R: [-30.0 -68.6 41.7 -17.6 9.4 34.0 -17.6 31.9 8.0 17.8 -38.6 29.7 -70.1 -9.2 -7.7 22.3 66.5 12.6 9.6 -75.7 -14.8 35.2 6.9 -0.9 89.8 -16.4 -11.0 48.1]
U: [-14.4 -18.1 32.3 -0.6 -13.8 12.8 -3.1 16.3 -0.4 -17.9 2.4 1.0 14.7 19.2 -5.4 30.4 5.6 -26.6 4.8 11.1 -17.8 -14.9 -18.5 8.3 -0.7 -38.4 -5.7 5.4]
K: [1.3 16.1 -9.7 4.1 -7.1 1.1 -6.4 3.4 -14.1 -0.8 -1.6 5.2 14.9 2.0 9.7 -0.4 -19.4 -2.0 -7.2 -1.5 -3.0 -7.2 -13.7 15.0 0.8 13.8 -6.4 16.5]
W: [-1.3 16.0 15.8 -6.1 -25.7 -0.1 7.0 4.0 2.6 4.9 19.7 3.9 11.6 -24.2 -7.9 -0.8 26.5 0.8 5.5 -0.1 3.1 3.4 17.0 -13.0 0.9 -10.3 5.2 -12.0]
S: [1.3 16.1 -9.7 4.1 -7.1 1.1 -6.4 3.4 -14.1 -0.8 3.0 2.6 1.2 2.0 9.7 -0.4 -19.4 -1.4 -11.8 18.5 10.3 -4.0 -3.1 2.0 -3.1 9.4 -0.1 -2.0]
H: [-7.7 22.6 20.5 -21.6 -33.0 -2.0 -0.6 9.0 9.6 8.5 20.2 3.6 10.0 -40.3 -15.1 -3.8 24.9 2.4 6.3 8.0 -0.4 12.7 9.9 -14.8 -1.7 -10.1 8.1 -19.1]
P: [0.4 -0.1 13.5 2.8 -2.3 -4.5 -9.3 -1.4 -2.8 -20.7 12.0 -11.4 4.3 0.9 6.9 5.7 -3.3 -0.8 0.0 7.9 0.2 -10.5 -1.6 0.9 -4.1 -1.5 6.3 3.1]
J: [16.6 -20.8 -11.8 36.7 25.9 3.0 21.2 -17.1 -22.6 -2.9 2.6 1.2 3.0 42.9 20.7 4.3 1.2 -0.5 -2.9 -29.3 10.1 -25.7 11.8 5.9 4.6 -6.3 -7.6 12.8]
L: [-21.2 -23.7 32.3 -0.6 -4.5 33.3 19.3 23.1 -0.7 60.3 -38.7 39.2 5.0 21.9 -25.0 13.8 27.0 -20.3 -2.5 -13.4 -19.5 18.8 -16.4 12.8 16.5 -31.7 -23.5 -14.1]
next: [2.6 1.2 3.0] : [42.9 20.7 4.3]
next: [-0.4 -19.4 -1.4 -11.8 18.5 10.3 -4.0 -3.1] : [2.0 -3.1 9.4]
next: [2.4 1.0 14.7] : [19.2 -5.4 30.4]
[-14.4 -18.1 32.3 -0.6 -13.8 12.8 -3.1 16.3 -0.4 -17.9 2.4 1.0 14.7 19.2 -5.4 30.4 5.6 -26.6 4.8 11.1 -17.8 -14.9 -18.5 8.3 -0.7 -38.4 -5.7 5.4] : U

G: [-13.9 -7.5 13.4 -2.3 -36.3 -7.1 46.4 9.3 -84.0 -3.3 -67.6 14.7 -16.5 16.8 -37.1 19.9 -13.2 -3.3 12.1 -13.3 35.7 36.0 -1.1 -4.2 1.2 1.9 35.0 18.1 6.5 -2.6 17.4 -23.7 7.4 -10.2 20.7 22.6 19.9 -5.4 21.8 2.7 16.1 -0.2 -3.4 -37.0]
A: [-8.7 41.4 17.4 18.4 -14.4 31.0 -27.2 -27.9 -25.4 14.8 -24.3 -22.7 25.2 19.0 -51.2 10.5 23.7 -1.9 -42.7 24.6 10.5 6.9 -9.3 -37.2 -45.8 -2.9 -45.3 38.8 10.4 10.9 46.7 -32.2 8.4 16.4 -24.6 29.0 -24.4 -7.9 77.8 20.3 37.5 -5.9 -36.8 -19.4]
Z: [-4.4 10.8 -65.7 6.5 -67.6 46.4 -36.3 16.8 -37.1 -84.0 -16.5 -7.1 -3.3 9.3 14.7 4.3 0.2 1.4 22.6 2.8 34.1 -7.2 16.5 39.7 -12.5 -12.2 -12.9 14.9 -48.0 -16.5 26.9 27.2 -36.8 -53.7 31.4 -0.9 -12.7 33.1 11.0 15.5 -1.5 10.6 -26.5 18.7]
N: [-24.3 -7.9 13.4 -2.3 -36.3 -7.1 46.4 9.3 -84.0 -3.3 -67.6 14.7 -16.5 16.8 -37.1 19.9 -13.2 -3.3 12.1 -13.3 35.7 36.0 -1.1 -4.2 1.2 1.9 35.0 18.1 22.9 1.8 23.1 -16.5 -7.1 37.2 -37.3 30.1 22.4 -3.3 53.5 65.9 -15.4 -6.5 -25.9 -1.8]
[-13.9 -7.5 13.4 -2.3 -36.3 -7.1 46.4 9.3 -84.0 -3.3 -67.6 14.7 -16.5 16.8 -37.1 19.9 -13.2 -3.3 12.1 -13.3 35.7 36.0 -1.1 -4.2 1.2 1.9 35.0 18.1 6.5 -2.6 17.4 -23.7 7.4 -10.2 20.7 22.6 19.9 -5.4 21.8 2.7 16.1 -0.2 -3.4 -37.0] : G
next: [-24.4 -7.9] : [77.8 20.3 37.5]
next: [14.9 -48.0 -16.5 26.9 27.2 -36.8] : [-53.7 31.4 -0.9]
[-24.3 -7.9 13.4 -2.3 -36.3 -7.1 46.4 9.3 -84.0 -3.3 -67.6 14.7 -16.5 16.8 -37.1 19.9 -13.2 -3.3 12.1 -13.3 35.7 36.0 -1.1 -4.2 1.2 1.9 35.0 18.1 22.9 1.8 23.1 -16.5 -7.1 37.2 -37.3 30.1 22.4 -3.3 53.5 65.9 -15.4 -6.5 -25.9 -1.8] : N

C: [43.2 -46.4 9.6 77.0]
B: [55.5 -52.1 27.6 8.4]
Y: [13.4 6.6 -23.0 83.6]
V: [43.2 -46.4 9.6 58.7]
E: [45.1 -40.1 34.1 -33.9]
D: [36.9 -50.6 42.1 -34.6]
[43.2 -46.4 9.6 77.0] : C
[13.4 6.6 -23.0 83.6] : Y
[45.1 -40.1 34.1 -33.9] : E

Sadu: [-13.2 54.8 -31.2 -32.3 -37.9 49.4 7.6 -78.3 -41.6 8.9]
bobar: [16.9 -34.5 -5.6 19.5 33.2 -49.8 -22.6 51.2 27.4 10.7]
poza: [-24.0 -20.1 -36.9 -36.8 -37.5 -10.3 3.3 -59.5 -44.5 -72.6]
Tiruf: [-5.6 19.5 33.2 -49.8 -22.9 41.7 28.4 -74.4 -42.0 -79.9]
Zom: [-14.9 18.3 -47.3 -28.7 -44.2 18.7 8.1 -62.4 -44.3 -17.9]
lenu: [54.8 -31.3 34.1 43.3 51.4 -49.6 -19.1 95.5 59.0 45.7]
Roso: [-23.5 -24.4 37.9 5.1 21.7 -3.4 9.7 -7.4 -1.1 -66.6]
zub: [47.4 -17.1 2.9 10.2 29.9 -43.5 -21.0 79.5 53.8 58.3]
next: [54.8 -31.2] : [-32.3 -37.9 49.4]
next: [-5.6 19.5 33.2 -49.8 -22.6] : [51.2 27.4 10.7]
next: [37.9 5.1 21.7 -3.4 9.7] : [-7.4 -1.1 -66.6]
next: [47.4 -17.1 2.9 10.2 29.9 -43.5] : [-21.0 79.5 53.8]
next: [33.2 -49.8 -22.6] : [51.2 27.4 10.7]
next: [19.5 33.2 -49.8 -22.9] : [41.7 28.4 -74.4]
next: [-44.2 18.7 8.1] : [-62.4 -44.3 -17.9]

Gupez: [35.7 -22.0 -12.0 49.0 -25.7 -9.7 -67.6 -38.8]
baf: [35.7 -22.0 -7.9 35.6 23.1 -42.8 67.5 40.4]
simiz: [54.2 -24.5 -14.5 38.5 30.3 -42.5 68.9 44.5]
Bavu: [-7.7 -25.0 -48.7 59.0 -23.8 35.2 -68.4 -16.9]
Vutom: [-4.7 -23.8 59.0 -48.7 -25.0 48.1 -32.1 43.6]
Lud: [-15.0 -20.1 58.6 -43.1 -16.4 46.4 -37.4 27.0]
dig: [-15.5 23.1 31.1 -33.2 55.9 42.7 -41.9 -10.4]
next: [-23.8 59.0 -48.7 -25.0] : [48.1 -32.1 43.6]
[35.7 -22.0 -7.9 35.6 23.1 -42.8 67.5 40.4] : baf
next: [-22.0 -7.9 35.6 23.1] : [-42.8 67.5 40.4]
next: [-25.0 -48.7 59.0] : [-23.8 35.2 -68.4]
next: [31.1 -33.2 55.9] : [42.7 -41.9 -10.4]
next: [-15.0 -20.1 58.6 -43.1] : [-16.4 46.4 -37.4]
next: [-7.7 -25.0] : [-48.7 59.0 -23.8]

